Below are the code and all the weights of a small trained network. Each question names an input and a class and asks about switching units off, where a switched-off unit gives its printed mean instead of its output.

import numpy as np


def w(rows, s, z=0):
    codes = np.array(rows[::2]) - 128.0
    scale = np.full(codes.shape[1], s)
    scale[-1] = z or s
    return codes * scale


def f(y):
    return np.maximum(y, 0)


def log_softmax(a):
    a = a - a.max(-1, keepdims=True)
    return a - np.log(np.exp(a).sum(-1, keepdims=True))


def net(x, mask):
    res = np.array(x, float).reshape(1, 3) / 4 @ E
    y = f(res @ A[0][:, :-1].T + A[0][:, -1])
    res = res + np.where(mask, y, B[0][:, -1]) @ B[0][:, :-1]
    return log_softmax(res[-1] @ U[:, :-1].T + U[:, -1])


A, B = {}, {}
E = w([
[173,49,113,77,45,120],'x0',
[170,124,10,135,188,83],'x1',
[137,183,77,56,122,182],'x2',
],0.012)
A[0] = w([
[185,16,103,97,84,68,10],'n0',
[146,141,132,168,205,87,134],'n1',
[203,117,32,105,165,96,142],'n2',
[119,125,123,169,157,44,132],'n3',
[145,59,207,190,79,30,38],'n4',
[107,61,160,196,87,83,197],'n5',
[181,27,104,108,83,126,145],'n6',
[91,140,198,145,95,172,172],'n7',
[77,212,163,127,179,206,41],'n8',
[122,142,122,151,130,74,125],'n9',
[133,121,151,93,76,200,92],'n10',
[148,87,120,69,65,196,127],'n11',
[141,145,146,85,61,182,131],'n12',
[113,150,107,172,175,43,127],'n13',
[185,127,40,91,140,72,24],'n14',
[78,224,125,157,160,172,132],'n15',
[171,124,161,59,85,170,108],'n16',
[77,138,247,170,117,173,35],'n17',
[144,155,117,181,177,55,125],'n18',
[98,158,131,150,134,172,77],'n19',
[179,254,76,71,121,191,72],'n20',
[120,115,102,201,169,88,141],'n21',
],0.0097,0.011)
B[0] = w([
[56,172,232,229,230,136,191],'n0',
[173,171,113,149,125,156,187],'n1',
[78,112,197,163,179,113,228],'n2',
[148,163,100,152,104,171,181],'n3',
[66,53,77,10,73,69,200],'n4',
[88,138,188,171,184,131,248],'n5',
[94,73,120,86,117,84,232],'n6',
[97,69,150,94,108,77,230],'n7',
[105,67,91,55,76,69,177],'n8',
[130,137,106,138,130,151,152],'n9',
[184,143,65,129,108,157,171],'n10',
[181,163,78,117,87,155,203],'n11',
[172,146,97,127,82,156,189],'n12',
[163,173,107,158,118,183,188],'n13',
[76,21,107,35,75,50,173],'n14',
[76,50,165,118,159,64,205],'n15',
[172,147,72,136,90,163,181],'n16',
[87,154,191,182,194,140,207],'n17',
[157,165,115,165,104,165,186],'n18',
[118,129,108,97,124,125,143],'n19',
[44,111,206,152,170,94,183],'n20',
[181,166,98,143,121,166,191],'n21',
],0.011,0.012)
U = w([
[102,133,173,204,229,113,19],'0',
[119,77,109,43,112,75,251],'1',
[251,189,61,155,109,195,119],'2',
],0.014,0.0026)

Each question gives the input, the list of numbers given to net, and the class t.
The units are the neurons (one row each of A and B). Each row of codes is followed by its name. A weight is (code - 128) times the scale printed after its matrix; where a second scale follows, it is the last column's (A, B and U).
mask holds one flag per neuron, in row order. A switched-off neuron (its flag False) gives its mean, the last column of its row in B, instead of its output. The means were averaged over made-up inputs and are rounded, as every weight is.
A unit's drop is (log p(t) with every unit on - log p(t) with that unit switched off) / (log p(t) with every unit on - log p(t) with every unit switched off).
The circuit of an input: a set's keep is (log p(t) with only the set's units on - log p(t) with every unit switched off) / (log p(t) with every unit on - log p(t) with every unit switched off). Starting from the 12 units with the biggest drops (on a tie, the unit counted first), units are removed one at a time, each time the one whose removal leaves the highest keep (on an exact tie, the one counted first), for as long as the keep stays at least 0.8.
circuit, biggest first: the units of the circuit, biggest drop first
k most important neurons: the k neurons with the biggest drops, biggest first
drop of u: that unit's drop, to one decimal
input [2,-5,-8], class 1: circuit, biggest first -> n4
input [7,3,-7], class 0: 2 most important neurons -> n0; n5
input [2,0,-7], class 1: 4 most important neurons -> n4; n17; n2; n20
input [8,5,-2], class 0: 2 most important neurons -> n0; n2
input [1,-4,-5], class 1: 4 most important neurons -> n4; n0; n2; n7
input [8,3,-1], class 0: 2 most important neurons -> n0; n2
input [1,-6,-8], class 1: 3 most important neurons -> n4; n0; n7
input [1,-4,-3], class 1: 2 most important neurons -> n0; n4
input [-8,0,8], class 1: 4 most important neurons -> n8; n0; n5; n17
input [2,-4,5], class 2: drop of n10 -> 0.0
input [6,-6,1], class 2: drop of n12 -> 0.2
input [-4,-4,1], class 1: drop of n5 -> 0.3
